Below is a small trained network, with its code and all its weights. Each question gives an input and a class and asks what happens when units are switched off, that is, made to give their printed mean instead of their output.

import numpy as np


def w(rows, s, z=0):
    codes = np.array(rows[::2]) - 128.0
    scale = np.full(codes.shape[1], s)
    scale[-1] = z or s
    return codes * scale


def norm(h):
    return h / np.sqrt((h * h).mean(-1, keepdims=True) + 1e-5)


def f(y):
    return y / 2 * (1 + np.tanh(0.7978845608 * (y + 0.044715 * y**3)))


def log_softmax(a):
    a = a - a.max(-1, keepdims=True)
    return a - np.log(np.exp(a).sum(-1, keepdims=True))


def net(x, mask):
    res = np.array(x, float).reshape(1, 5) / 4 @ E
    u = 0
    for l in range(2):
        y = f(norm(res) @ A[l][:, :-1].T + A[l][:, -1])
        res = res + np.where(mask[u : u + 5], y, B[l][:, -1]) @ B[l][:, :-1]
        u += 5
    return log_softmax(norm(res)[-1] @ U[:, :-1].T + U[:, -1])


A, B = {}, {}
E = w([
[198,172,22,57,111,141,77],'x0',
[112,164,216,51,71,37,180],'x1',
[183,100,118,126,127,109,168],'x2',
[22,126,57,90,196,133,169],'x3',
[61,3,134,93,67,226,100],'x4',
],0.0043)
A[0] = w([
[124,119,139,69,65,66,175,35],'L0N0',
[157,118,47,38,172,118,95,254],'L0N1',
[162,156,135,129,138,89,140,148],'L0N2',
[170,82,120,193,233,178,60,134],'L0N3',
[159,86,3,230,195,211,134,130],'L0N4',
],0.0063,0.0023)
B[0] = w([
[134,126,110,126,35,98,109,172],'L0N0',
[133,78,222,115,144,135,115,213],'L0N1',
[83,88,128,85,126,156,153,157],'L0N2',
[33,135,153,132,91,88,254,207],'L0N3',
[151,159,156,44,72,84,94,253],'L0N4',
],0.0084,0.0042)
A[1] = w([
[179,253,100,147,211,53,139,119],'L1N0',
[182,214,123,123,112,118,179,139],'L1N1',
[209,138,208,207,102,197,127,154],'L1N2',
[192,41,127,60,98,210,89,245],'L1N3',
[68,94,169,222,188,136,211,251],'L1N4',
],0.0058,0.0019)
B[1] = w([
[82,2,74,163,152,196,178,191],'L1N0',
[34,98,182,154,131,202,115,172],'L1N1',
[232,169,124,57,198,204,233,164],'L1N2',
[110,100,182,184,191,175,181,254],'L1N3',
[155,108,244,54,193,174,122,226],'L1N4',
],0.007,0.0039)
U = w([
[86,147,148,92,2,98,165,147],'0',
[112,71,117,119,150,183,170,179],'1',
[177,128,187,71,188,145,107,160],'2',
[152,122,170,105,141,116,106,213],'3',
[165,157,144,76,168,146,131,193],'4',
[154,142,79,164,120,120,54,40],'5',
[188,181,53,207,124,94,59,3],'6',
[191,208,92,176,131,87,89,6],'7',
],0.0084,0.0037)

Each question gives the input, the list of numbers given to net, and the class t.
The units are the neurons (one row each of A and B). Each row of codes is followed by its name. A weight is (code - 128) times the scale printed after its matrix; where a second scale follows, it is the last column's (A, B and U).
mask holds one flag per neuron, layer by layer. A switched-off neuron (its flag False) gives its mean, the last column of its row in B, instead of its output. The means were averaged over made-up inputs and are rounded, as every weight is.
A unit's drop is (log p(t) with every unit on - log p(t) with that unit switched off) / (log p(t) with every unit on - log p(t) with every unit switched off).
The circuit of an input: a set's keep is (log p(t) with only the set's units on - log p(t) with every unit switched off) / (log p(t) with every unit on - log p(t) with every unit switched off). Starting from all 10 units, units are removed one at a time, each time the one whose removal leaves the highest keep (on an exact tie, the one counted first), for as long as the keep stays at least 0.8.
units of the circuit, in order: the units of the circuit, biggest drop first
k most important neurons: the k neurons with the biggest drops, biggest first
top k neurons in layer l: the k neurons of layer l with the biggest drops, biggest first
drop when u is switched off: that unit's drop, to one decimal
input [-7,-8,-8,8,0], class 0: units of the circuit, in order => L0N4, L0N3
input [2,8,-4,-2,-7], class 0: top 2 neurons in layer 1 => L1N4, L1N3
input [-3,5,-1,-3,-7], class 1: units of the circuit, in order => L1N0, L0N4, L0N1
input [-2,6,-3,8,-8], class 1: units of the circuit, in order => L1N0, L0N4
input [-8,-8,-3,3,-7], class 0: units of the circuit, in order => L0N3
input [-1,-7,-3,-6,7], class 0: units of the circuit, in order => L0N3, L0N4
input [-1,-6,0,0,2], class 0: units of the circuit, in order => L0N4, L0N3
input [5,-8,8,3,-7], class 0: units of the circuit, in order => L0N3, L0N4
input [5,-8,-1,7,-8], class 0: units of the circuit, in order => L0N4, L0N3
input [-1,1,2,-7,-7], class 1: top 2 neurons in layer 1 => L1N0, L1N1
input [-6,-6,4,0,-6], class 0: units of the circuit, in order => L0N3, L0N4
input [-7,4,2,2,-8], class 1: units of the circuit, in order => L1N0, L0N1, L0N3
input [-1,-6,-6,-5,6], class 0: 3 most important neurons => L0N3, L0N4, L0N1
input [5,-3,4,-4,-6], class 1: units of the circuit, in order => L1N0
input [-2,4,1,3,-5], class 1: top 2 neurons in layer 0 => L0N4, L0N3
input [-4,-8,-8,-1,6], class 0: 3 most important neurons => L0N3, L0N4, L0N1
input [-4,-8,4,-4,-8], class 0: 3 most important neurons => L0N3, L0N4, L1N3
input [-1,-5,-2,1,-3], class 0: top 2 neurons in layer 0 => L0N4, L0N3
input [2,-1,-6,-3,-6], class 1: drop when L1N0 is switched off => 0.4
